Below is a small trained network, with its code and all its weights. Each question gives an input and a target symbol and asks what happens when units are switched off, that is, made to give their printed mean instead of their output.

import numpy as np


def w(rows, s, z=0):
    codes = np.array(rows[::2]) - 128.0
    scale = np.full(codes.shape[1], s)
    scale[-1] = z or s
    return codes * scale


def f(y):
    return np.maximum(y, 0)


def softmax(a):
    e = np.exp(a - a.max(-1, keepdims=True))
    return e / e.sum(-1, keepdims=True)


def log_softmax(a):
    a = a - a.max(-1, keepdims=True)
    return a - np.log(np.exp(a).sum(-1, keepdims=True))


def net(x, mask):
    ids = ['βδεζηθλμξσφ'.index(c) for c in x.split()]
    T = len(ids)
    res = E[ids] + P[:T]
    u = 0
    for l in range(2):
        q, k, v = (res @ M[l].T for M in (Q, K, V))
        z = softmax(np.where(np.tri(T) > 0, q @ k.T / 4**0.5, -1e9)) @ v
        res = res + np.where(mask[u], z, O[l][:, -1]) @ O[l][:, :-1]
        u += 1
        y = f(res @ A[l][:, :-1].T + A[l][:, -1])
        res = res + np.where(mask[u : u + 4], y, B[l][:, -1]) @ B[l][:, :-1]
        u += 4
    return log_softmax(res[-1] @ U[:, :-1].T + U[:, -1])


Q, K, V, O, A, B = {}, {}, {}, {}, {}, {}
E = w([
[147,74,50,153,78,136,93,83,116],'β',
[189,137,130,132,156,123,166,139,191],'δ',
[143,118,176,137,167,198,100,146,147],'ε',
[118,145,99,94,103,152,96,118,93],'ζ',
[98,40,111,149,97,154,163,162,103],'η',
[142,137,212,252,78,115,84,142,71],'θ',
[85,187,145,223,133,147,153,82,134],'λ',
[116,170,103,151,172,110,85,79,159],'μ',
[99,151,136,151,199,48,199,108,71],'ξ',
[71,66,212,119,120,124,114,91,141],'σ',
[153,112,134,241,206,161,142,126,111],'φ',
],0.019)
P = w([
[125,169,190,162,111,122,85,211,104],'0',
[102,149,168,144,133,125,168,196,100],'1',
[136,136,168,147,152,162,148,146,102],'2',
[192,156,233,99,96,60,93,92,169],'3',
[131,124,179,110,164,151,195,109,121],'4',
[186,114,168,130,170,200,161,68,93],'5',
[203,163,242,82,103,69,92,44,148],'6',
[139,108,183,89,178,171,217,41,116],'7',
[208,102,161,121,181,239,167,2,68],'8',
[162,181,234,103,94,68,76,44,139],'9',
[43,100,159,148,172,126,236,207,153],'10',
],0.0066)
Q[0] = w([
[184,54,192,109,132,153,185,167,112],'0.h0',
[153,104,107,64,159,89,75,210,39],'0.h0',
[36,114,31,130,32,135,255,207,25],'0.h0',
[212,198,178,170,37,44,6,138,69],'0.h0',
],0.014)
K[0] = w([
[143,87,152,105,132,183,165,147,112],'0.h0',
[150,147,147,103,145,146,86,183,87],'0.h0',
[110,83,150,160,108,110,118,253,173],'0.h0',
[153,199,111,135,52,84,91,111,28],'0.h0',
],0.022)
V[0] = w([
[189,142,210,61,129,161,196,130,60],'0.h0',
[84,188,132,168,29,249,163,90,254],'0.h0',
[114,53,171,165,242,108,92,134,216],'0.h0',
[211,45,117,128,80,133,77,131,133],'0.h0',
],0.0078)
O[0] = w([
[139,158,102,117,106,107,188,143,73,160],'0.h0',
[95,205,99,152,1,186,134,126,188,252],'0.h0',
[54,90,118,137,189,127,161,168,188,247],'0.h0',
[167,38,127,105,133,135,104,168,131,162],'0.h0',
],0.0079,0.002)
A[0] = w([
[126,166,164,46,89,67,122,100,163,1],'0.n0',
[90,136,9,117,109,39,140,140,110,101],'0.n1',
[77,127,71,16,145,125,88,174,152,104],'0.n2',
[129,101,156,114,56,49,197,196,130,94],'0.n3',
],0.013,0.0026)
B[0] = w([
[77,193,125,254,215,209,93,134,82,193],'0.n0',
[151,72,188,131,170,121,68,30,196,200],'0.n1',
[142,182,86,127,191,140,43,149,19,158],'0.n2',
[236,117,125,62,55,123,161,121,23,254],'0.n3',
],0.008,0.0033)
Q[1] = w([
[149,74,136,126,124,244,194,163,75],'1.h0',
[86,128,119,157,60,8,91,249,93],'1.h0',
[193,167,138,148,176,192,65,163,119],'1.h0',
[80,135,59,139,142,180,129,156,121],'1.h0',
],0.017)
K[1] = w([
[112,105,128,75,160,190,230,170,124],'1.h0',
[191,154,227,183,90,79,60,250,104],'1.h0',
[152,168,82,108,162,219,122,93,58],'1.h0',
[65,169,96,132,177,139,133,180,126],'1.h0',
],0.015)
V[1] = w([
[118,101,16,155,126,125,95,48,99],'1.h0',
[20,115,212,96,122,167,106,155,57],'1.h0',
[107,64,103,254,70,36,174,155,125],'1.h0',
[158,156,23,174,216,194,147,189,69],'1.h0',
],0.0088)
O[1] = w([
[99,59,92,165,93,41,2,122,135,255],'1.h0',
[79,163,212,98,141,198,72,74,78,103],'1.h0',
[165,51,123,234,126,172,234,1,133,175],'1.h0',
[147,120,30,219,128,173,48,147,68,183],'1.h0',
],0.006,0.004)
A[1] = w([
[245,194,132,138,179,125,95,112,193,24],'1.n0',
[90,68,125,60,37,100,163,179,82,2],'1.n1',
[162,109,89,127,98,89,83,93,166,116],'1.n2',
[79,164,145,141,224,85,97,183,240,58],'1.n3',
],0.011,0.0037)
B[1] = w([
[37,59,96,122,38,126,136,138,80,186],'1.n0',
[81,49,50,130,150,213,137,51,135,174],'1.n1',
[84,162,195,142,169,122,180,217,162,254],'1.n2',
[254,144,136,102,146,177,113,28,123,190],'1.n3',
],0.0093,0.0087)
U = w([
[113,44,176,151,90,85,76,184,183,213],'β',
[197,157,83,96,89,94,196,213,110,240],'δ',
[166,158,183,102,167,205,149,241,119,76],'ε',
[92,136,128,106,100,90,72,187,40,238],'ζ',
[116,47,129,132,65,127,104,119,93,50],'η',
[201,101,234,163,51,110,122,169,60,51],'θ',
[74,164,136,168,66,122,133,129,132,76],'λ',
[199,116,131,117,116,110,89,114,169,144],'μ',
[111,131,144,111,167,3,169,116,43,163],'ξ',
[62,110,202,79,136,133,143,145,93,66],'σ',
[116,126,116,189,190,134,146,181,83,1],'φ',
],0.0059,0.0046)

Each question gives the input, a string of symbols that net reads in full, and the target symbol t.
The units are the heads (4 rows each of Q, K, V and O) and the neurons (one row each of A and B). Each row of codes is followed by its name. A weight is (code - 128) times the scale printed after its matrix; where a second scale follows, it is the last column's (O, A, B and U).
mask holds one flag per unit, layer by layer, with each layer's heads first. A switched-off unit (its flag False) gives its mean, the last column of its rows in O or B, instead of its output. The means were averaged over made-up inputs and are rounded, as every weight is.
A unit's drop is (log p(t) with every unit on - log p(t) with that unit switched off) / (log p(t) with every unit on - log p(t) with every unit switched off).
The circuit of an input: a set's keep is (log p(t) with only the set's units on - log p(t) with every unit switched off) / (log p(t) with every unit on - log p(t) with every unit switched off). Starting from all 10 units, units are removed one at a time, each time the one whose removal leaves the highest keep (on an exact tie, the one counted first), for as long as the keep stays at least 0.8.
units of the circuit, in order: the units of the circuit, biggest drop first
k most important neurons: the k neurons with the biggest drops, biggest first
k most important neurons of layer l: the k neurons of layer l with the biggest drops, biggest first
drop of u: that unit's drop, to one decimal
input ε φ η ζ δ β, target β: 3 most important neurons => (0.n1, 0.n3, 1.n2)
input δ λ ζ, target ζ: units of the circuit, in order => (0.n2, 1.h0)
input δ λ μ σ, target μ: most important neuron of layer 0 => (0.n0)
input δ φ β δ μ β β ζ β, target ζ: 2 most important neurons of layer 0 => (0.n2, 0.n1)
input μ σ δ δ, target μ: units of the circuit, in order => (0.h0, 1.n3)
input σ ζ δ σ, target ζ: units of the circuit, in order => (0.n0, 1.h0, 0.h0, 0.n2)
input ε β μ β ζ β β λ ε δ, target λ: units of the circuit, in order => (0.h0, 0.n0)
input β β ζ ζ ε ζ ξ β μ φ, target μ: units of the circuit, in order => (1.n3, 0.h0, 0.n3, 1.h0)
input ξ φ β, target β: 2 most important neurons => (0.n1, 1.n2)
input ξ ζ μ β δ, target δ: units of the circuit, in order => (1.h0, 0.h0, 0.n3)
input φ θ ε ζ ζ μ θ θ β δ, target β: units of the circuit, in order => (1.h0, 1.n2)
input λ β ζ λ η η δ η μ ε, target μ: units of the circuit, in order => (1.n3, 0.h0, 1.h0)
input μ δ μ φ, target μ: 3 most important neurons => (1.n3, 0.n3, 1.n2)
input ε β λ σ, target λ: units of the circuit, in order => (0.h0, 0.n0)
input ζ μ ε β ξ δ φ, target ξ: units of the circuit, in order => (0.h0)
input μ σ μ μ ε β ζ φ μ δ, target μ: 3 most important neurons => (1.n3, 0.n0, 0.n3)
input ξ φ β μ σ μ δ β β φ, target β: units of the circuit, in order => (1.h0, 0.h0, 1.n2)
input ζ δ φ ε, target ζ: units of the circuit, in order => (1.h0, 0.h0, 1.n0)
input ε β ζ φ, target ζ: units of the circuit, in order => (1.h0, 0.h0, 0.n2)
input β ξ η ζ, target ζ: most important neuron => (0.n0)
input δ ε β σ β ξ σ, target ξ: 2 most important neurons of layer 0 => (0.n0, 0.n1)
input η φ θ ζ λ λ δ, target λ: drop of 0.h0 => 0.6
input φ β η λ σ, target σ: drop of 0.h0 => 0.7
input ξ β ζ ε, target ζ: drop of 0.h0 => 0.5
